Below are the code and all the weights of a small trained network. Each question names an input and a class and asks about switching units off, where a switched-off unit gives its printed mean instead of its output.

import numpy as np


def w(rows, s, z=0):
    codes = np.array(rows[::2]) - 128.0
    scale = np.full(codes.shape[1], s)
    scale[-1] = z or s
    return codes * scale


def norm(h):
    return h / np.sqrt((h * h).mean(-1, keepdims=True) + 1e-5)


def f(y):
    return np.maximum(y, 0)


def log_softmax(a):
    a = a - a.max(-1, keepdims=True)
    return a - np.log(np.exp(a).sum(-1, keepdims=True))


def net(x, mask):
    res = np.array(x, float).reshape(1, 8) / 4 @ E
    u = 0
    for l in range(2):
        y = f(norm(res) @ A[l][:, :-1].T + A[l][:, -1])
        res = res + np.where(mask[u : u + 13], y, B[l][:, -1]) @ B[l][:, :-1]
        u += 13
    return log_softmax(norm(res)[-1] @ U[:, :-1].T + U[:, -1])


A, B = {}, {}
E = w([
[142,154,125,163,104,116,87,52,163,187,85,169],'x0',
[155,150,92,166,81,116,215,126,127,146,122,98],'x1',
[124,139,122,126,115,134,112,134,127,131,147,129],'x2',
[141,141,165,131,174,108,160,112,166,170,186,118],'x3',
[125,144,124,124,109,126,110,136,128,127,149,131],'x4',
[156,116,59,146,145,92,102,68,105,83,153,83],'x5',
[132,120,127,124,128,113,134,129,125,126,122,139],'x6',
[3,152,93,96,130,103,142,102,149,116,117,91],'x7',
],0.012)
A[0] = w([
[232,115,98,172,17,151,228,131,149,142,160,95,43],'L0N0',
[190,118,131,172,57,170,76,174,81,59,27,122,3],'L0N1',
[212,135,202,167,191,72,150,128,188,152,227,116,33],'L0N2',
[255,117,192,126,111,173,98,138,95,137,132,145,35],'L0N3',
[205,116,98,136,145,163,103,115,86,152,133,112,44],'L0N4',
[183,64,201,118,201,131,2,145,140,93,145,159,59],'L0N5',
[116,128,116,132,132,166,153,156,90,105,125,118,89],'L0N6',
[154,149,100,142,117,151,98,84,146,149,129,121,101],'L0N7',
[190,118,130,120,160,145,145,204,140,52,173,108,14],'L0N8',
[216,134,129,143,115,132,86,95,194,162,86,160,81],'L0N9',
[191,108,130,131,145,130,133,160,88,89,154,120,162],'L0N10',
[236,96,73,137,162,111,81,99,106,131,162,97,45],'L0N11',
[163,101,191,136,108,149,132,221,153,208,118,156,84],'L0N12',
],0.011,0.0029)
B[0] = w([
[109,232,92,122,206,99,139,136,62,155,74,113,245],'L0N0',
[143,108,58,46,97,174,146,88,155,172,165,130,240],'L0N1',
[140,94,49,45,97,179,130,99,145,159,153,125,231],'L0N2',
[137,112,129,158,151,90,133,182,254,153,127,161,245],'L0N3',
[115,98,97,143,141,87,132,158,171,102,145,187,181],'L0N4',
[111,217,83,139,200,126,141,136,56,155,81,118,255],'L0N5',
[136,93,150,132,121,141,127,125,117,154,159,110,170],'L0N6',
[111,76,142,167,124,125,134,145,83,142,129,110,172],'L0N7',
[129,66,173,135,118,91,140,150,71,136,162,143,208],'L0N8',
[129,87,181,162,99,91,128,140,89,173,155,119,219],'L0N9',
[144,120,130,162,135,124,146,171,133,122,171,114,208],'L0N10',
[149,172,165,155,86,186,121,92,145,40,131,129,213],'L0N11',
[119,142,149,145,90,174,143,105,119,38,112,149,240],'L0N12',
],0.016,0.0092)
A[1] = w([
[188,122,153,181,137,113,84,50,143,32,158,56,72],'L1N0',
[166,157,154,120,235,139,9,146,105,131,89,116,68],'L1N1',
[170,84,57,3,73,141,67,112,156,184,128,115,70],'L1N2',
[167,162,234,102,92,195,131,141,167,86,65,171,91],'L1N3',
[100,81,129,76,200,167,60,126,112,131,128,192,123],'L1N4',
[156,149,189,70,173,138,153,70,168,170,172,120,61],'L1N5',
[4,80,113,115,123,49,113,89,242,93,135,64,36],'L1N6',
[176,147,75,148,176,69,95,109,128,88,199,133,63],'L1N7',
[116,179,135,85,143,74,112,133,110,156,93,71,119],'L1N8',
[169,91,194,186,77,59,41,37,136,238,72,148,54],'L1N9',
[139,145,102,152,97,143,114,72,139,23,124,120,36],'L1N10',
[162,23,215,108,147,66,125,176,76,136,192,84,3],'L1N11',
[164,150,133,81,185,133,181,174,138,105,158,131,144],'L1N12',
],0.012,0.0033)
B[1] = w([
[86,152,162,127,80,165,170,129,141,53,103,158,169],'L1N0',
[138,213,88,133,114,60,164,126,104,142,81,105,173],'L1N1',
[141,94,128,85,163,157,135,48,171,132,162,85,223],'L1N2',
[92,132,175,115,130,149,149,97,138,15,112,120,176],'L1N3',
[159,158,70,123,111,103,208,100,116,173,118,77,195],'L1N4',
[136,83,35,94,108,179,116,135,102,105,100,125,156],'L1N5',
[233,120,126,199,131,119,121,161,194,145,144,203,210],'L1N6',
[68,107,194,78,110,165,165,147,149,119,45,155,208],'L1N7',
[163,145,138,117,178,128,76,157,134,117,102,179,201],'L1N8',
[99,57,157,107,130,92,63,191,49,106,224,43,195],'L1N9',
[73,141,215,78,134,178,162,139,139,146,114,136,170],'L1N10',
[100,102,158,144,91,127,83,146,63,170,177,95,184],'L1N11',
[108,103,158,162,100,76,7,46,136,150,117,86,255],'L1N12',
],0.014,0.0084)
U = w([
[108,252,76,125,198,58,106,122,56,177,44,96,192],'0',
[93,63,182,142,103,92,56,153,50,151,202,67,253],'1',
[189,122,128,185,137,96,95,155,249,131,125,194,114],'2',
[130,96,65,27,124,195,131,16,168,162,150,81,35],'3',
[55,179,208,113,96,184,155,95,136,29,67,142,35],'4',
],0.011,0.0015)

Each question gives the input, the list of numbers given to net, and the class t.
The units are the neurons (one row each of A and B). Each row of codes is followed by its name. A weight is (code - 128) times the scale printed after its matrix; where a second scale follows, it is the last column's (A, B and U).
mask holds one flag per neuron, layer by layer. A switched-off neuron (its flag False) gives its mean, the last column of its row in B, instead of its output. The means were averaged over made-up inputs and are rounded, as every weight is.
A unit's drop is (log p(t) with every unit on - log p(t) with that unit switched off) / (log p(t) with every unit on - log p(t) with every unit switched off).
The circuit of an input: a set's keep is (log p(t) with only the set's units on - log p(t) with every unit switched off) / (log p(t) with every unit on - log p(t) with every unit switched off). Starting from the 12 units with the biggest drops (on a tie, the unit counted first), units are removed one at a time, each time the one whose removal leaves the highest keep (on an exact tie, the one counted first), for as long as the keep stays at least 0.8.
units of the circuit, in order: the units of the circuit, biggest drop first
unit that matters most: the unit with the biggest drop
top k neurons: the k neurons with the biggest drops, biggest first
drop of u: that unit's drop, to one decimal
input [-6,2,3,-7,3,-1,6,2], class 3: top 2 neurons	[L0N1 L1N2]
input [5,-3,-4,-8,-4,4,7,8], class 2: top 4 neurons	[L1N6 L0N5 L0N2 L0N0]
input [8,-5,3,0,-1,7,3,2], class 1: unit that matters most	L1N9
input [6,6,-2,-3,0,8,-3,2], class 4: top 3 neurons	[L0N11 L0N5 L1N0]
input [2,-4,2,6,-7,3,2,8], class 2: top 2 neurons	[L1N6 L0N5]
input [-3,5,-2,-6,-2,-2,-1,2], class 3: top 3 neurons	[L0N1 L0N5 L1N2]
input [6,3,2,2,-6,-5,7,1], class 1: top 3 neurons	[L0N9 L1N9 L0N11]
input [8,8,1,5,-2,-8,-6,-7], class 0: top 2 neurons	[L0N0 L0N11]
input [8,-7,-2,-7,-1,1,8,-8], class 1: top 3 neurons	[L0N9 L1N9 L0N0]
input [-3,-3,8,-1,8,1,8,5], class 2: top 2 neurons	[L0N5 L1N6]
input [-7,-7,-4,8,-6,-8,-2,5], class 3: top 3 neurons	[L0N0 L0N9 L0N11]
input [4,-3,-2,-4,-5,-2,7,3], class 1: top 2 neurons	[L1N9 L0N2]
input [-1,8,6,7,-5,-5,-8,-3], class 0: top 2 neurons	[L0N0 L0N1]
input [1,-4,-4,5,3,8,6,-7], class 4: units of the circuit, in order	[L0N11]
input [6,-5,2,3,0,-3,5,8], class 2: top 4 neurons	[L1N6 L0N5 L0N0 L0N9]
input [-5,-8,-6,7,6,8,-8,-1], class 0: top 3 neurons	[L0N5 L0N1 L0N12]
input [4,-6,-6,-2,-7,-8,-5,8], class 2: units of the circuit, in order	[L1N6 L0N5]
input [-2,2,3,-3,-6,1,6,4], class 2: units of the circuit, in order	[L0N5 L1N6]
input [7,-1,-3,7,-7,-1,-7,-2], class 1: drop of L0N7	0.2
input [0,-5,-8,4,5,6,-5,-1], class 4: drop of L0N1	0.2
input [-3,0,2,0,0,-5,-1,-8], class 2: unit that matters most	L0N3
input [-3,2,-5,2,2,-4,-7,-4], class 2: drop of L0N12	0.5
input [1,-1,3,2,-2,8,-2,-7], class 4: drop of L0N10	-0.1
